Here is a tiny trained network, its code and every weight. The questions are about switching its units off for an input and a class, where a switched-off unit gives its printed mean instead of its output.

import numpy as np


def w(rows, s, z=0):
    codes = np.array(rows[::2]) - 128.0
    scale = np.full(codes.shape[1], s)
    scale[-1] = z or s
    return codes * scale


def f(y):
    return y / 2 * (1 + np.tanh(0.7978845608 * (y + 0.044715 * y**3)))


def log_softmax(a):
    a = a - a.max(-1, keepdims=True)
    return a - np.log(np.exp(a).sum(-1, keepdims=True))


def net(x, mask):
    res = np.array(x, float).reshape(1, 3) / 4 @ E
    y = f(res @ A[0][:, :-1].T + A[0][:, -1])
    res = res + np.where(mask, y, B[0][:, -1]) @ B[0][:, :-1]
    return log_softmax(res[-1] @ U[:, :-1].T + U[:, -1])


A, B = {}, {}
E = w([
[61,103,2,105,184,220,73,134,139,149],'x0',
[132,191,193,111,73,173,232,144,204,216],'x1',
[137,13,225,81,104,194,82,198,68,209],'x2',
],0.0068)
A[0] = w([
[127,139,124,115,127,255,165,117,157,202,129],'N0',
[133,116,160,130,127,109,135,122,114,139,162],'N1',
[117,89,222,118,119,98,130,130,107,138,142],'N2',
[123,125,147,126,114,165,144,127,135,151,148],'N3',
[144,158,130,118,121,81,151,133,145,110,149],'N4',
[126,227,125,138,135,84,180,114,138,98,190],'N5',
[153,100,188,139,112,115,122,123,130,168,152],'N6',
[114,152,110,130,95,84,139,121,150,128,195],'N7',
[147,113,152,125,135,179,148,135,131,188,241],'N8',
[136,88,144,126,134,135,107,107,112,158,190],'N9',
[116,155,121,129,127,212,153,151,135,209,129],'N10',
[130,138,165,123,125,172,145,124,127,198,230],'N11',
[134,4,138,120,124,144,60,131,80,118,112],'N12',
[123,106,160,134,121,202,139,131,127,181,254],'N13',
[128,202,147,128,118,29,141,132,139,73,164],'N14',
[134,213,165,144,118,39,175,113,127,101,164],'N15',
[135,162,144,124,138,89,156,113,128,115,196],'N16',
[124,58,50,129,141,157,56,123,101,85,197],'N17',
[132,108,174,119,132,118,136,142,123,128,129],'N18',
[124,204,32,130,130,129,128,117,147,84,166],'N19',
],0.012,0.0031)
B[0] = w([
[127,163,127,147,93,203,106,89,156,192,230],'N0',
[149,134,124,134,104,108,130,149,103,136,155],'N1',
[150,142,148,143,105,118,166,143,54,120,210],'N2',
[77,127,143,99,126,150,152,101,150,100,161],'N3',
[142,96,131,120,151,132,144,120,148,126,171],'N4',
[116,111,88,90,161,98,138,159,210,106,245],'N5',
[125,142,160,125,126,124,173,120,95,95,193],'N6',
[146,121,87,126,122,96,108,161,142,139,174],'N7',
[122,162,148,139,67,99,112,147,164,129,209],'N8',
[147,122,148,136,103,97,98,163,113,154,171],'N9',
[103,136,129,132,100,190,122,86,161,163,209],'N10',
[107,159,147,110,74,116,118,144,161,122,212],'N11',
[112,39,177,141,178,154,74,136,109,129,240],'N12',
[127,159,163,121,66,104,105,139,168,125,223],'N13',
[155,92,81,118,142,139,164,120,162,166,227],'N14',
[175,91,124,110,173,139,171,137,191,147,241],'N15',
[186,118,105,138,115,88,112,154,142,158,179],'N16',
[83,129,98,129,136,109,4,143,121,98,254],'N17',
[109,128,152,115,131,134,165,106,106,100,160],'N18',
[145,184,65,132,111,82,171,111,68,100,253],'N19',
],0.027,0.0093)
U = w([
[133,159,232,112,50,71,205,171,51,76,119],'0',
[99,219,6,135,174,55,105,43,48,39,133],'1',
[65,21,163,160,175,134,10,171,84,99,125],'2',
[193,86,77,41,182,86,206,144,236,173,181],'3',
[40,146,156,116,200,230,205,3,93,71,4],'4',
[59,230,145,108,25,238,105,47,207,222,132],'5',
[208,63,162,179,173,138,203,101,21,179,106],'6',
],0.005,0.0017)

Each question gives the input, the list of numbers given to net, and the class t.
The units are the neurons (one row each of A and B). Each row of codes is followed by its name. A weight is (code - 128) times the scale printed after its matrix; where a second scale follows, it is the last column's (A, B and U).
mask holds one flag per neuron, in row order. A switched-off neuron (its flag False) gives its mean, the last column of its row in B, instead of its output. The means were averaged over made-up inputs and are rounded, as every weight is.
A unit's drop is (log p(t) with every unit on - log p(t) with that unit switched off) / (log p(t) with every unit on - log p(t) with every unit switched off).
The circuit of an input: a set's keep is (log p(t) with only the set's units on - log p(t) with every unit switched off) / (log p(t) with every unit on - log p(t) with every unit switched off). Starting from the 12 units with the biggest drops (on a tie, the unit counted first), units are removed one at a time, each time the one whose removal leaves the highest keep (on an exact tie, the one counted first), for as long as the keep stays at least 0.8.
circuit, biggest first: the units of the circuit, biggest drop first
top k neurons: the k neurons with the biggest drops, biggest first
drop when u is switched off: that unit's drop, to one decimal
input [8,0,-2], class 1: circuit, biggest first -> (N19)
input [8,-6,-2], class 1: top 2 neurons -> (N19 N15)
input [-3,-7,-2], class 2: top 3 neurons -> (N17 N5 N19)
input [7,-5,-1], class 2: top 2 neurons -> (N12 N17)
input [2,-4,-8], class 1: top 2 neurons -> (N19 N17)
input [-6,5,4], class 0: top 2 neurons -> (N2 N6)
input [-5,5,6], class 0: top 2 neurons -> (N2 N6)
input [-5,-5,5], class 2: top 2 neurons -> (N12 N19)
input [7,3,-8], class 1: drop when N19 is switched off -> 1.5
input [2,8,-6], class 3: drop when N5 is switched off -> 0.1
input [-7,5,7], class 0: drop when N2 is switched off -> 0.4
input [-1,8,-8], class 3: drop when N5 is switched off -> 0.0
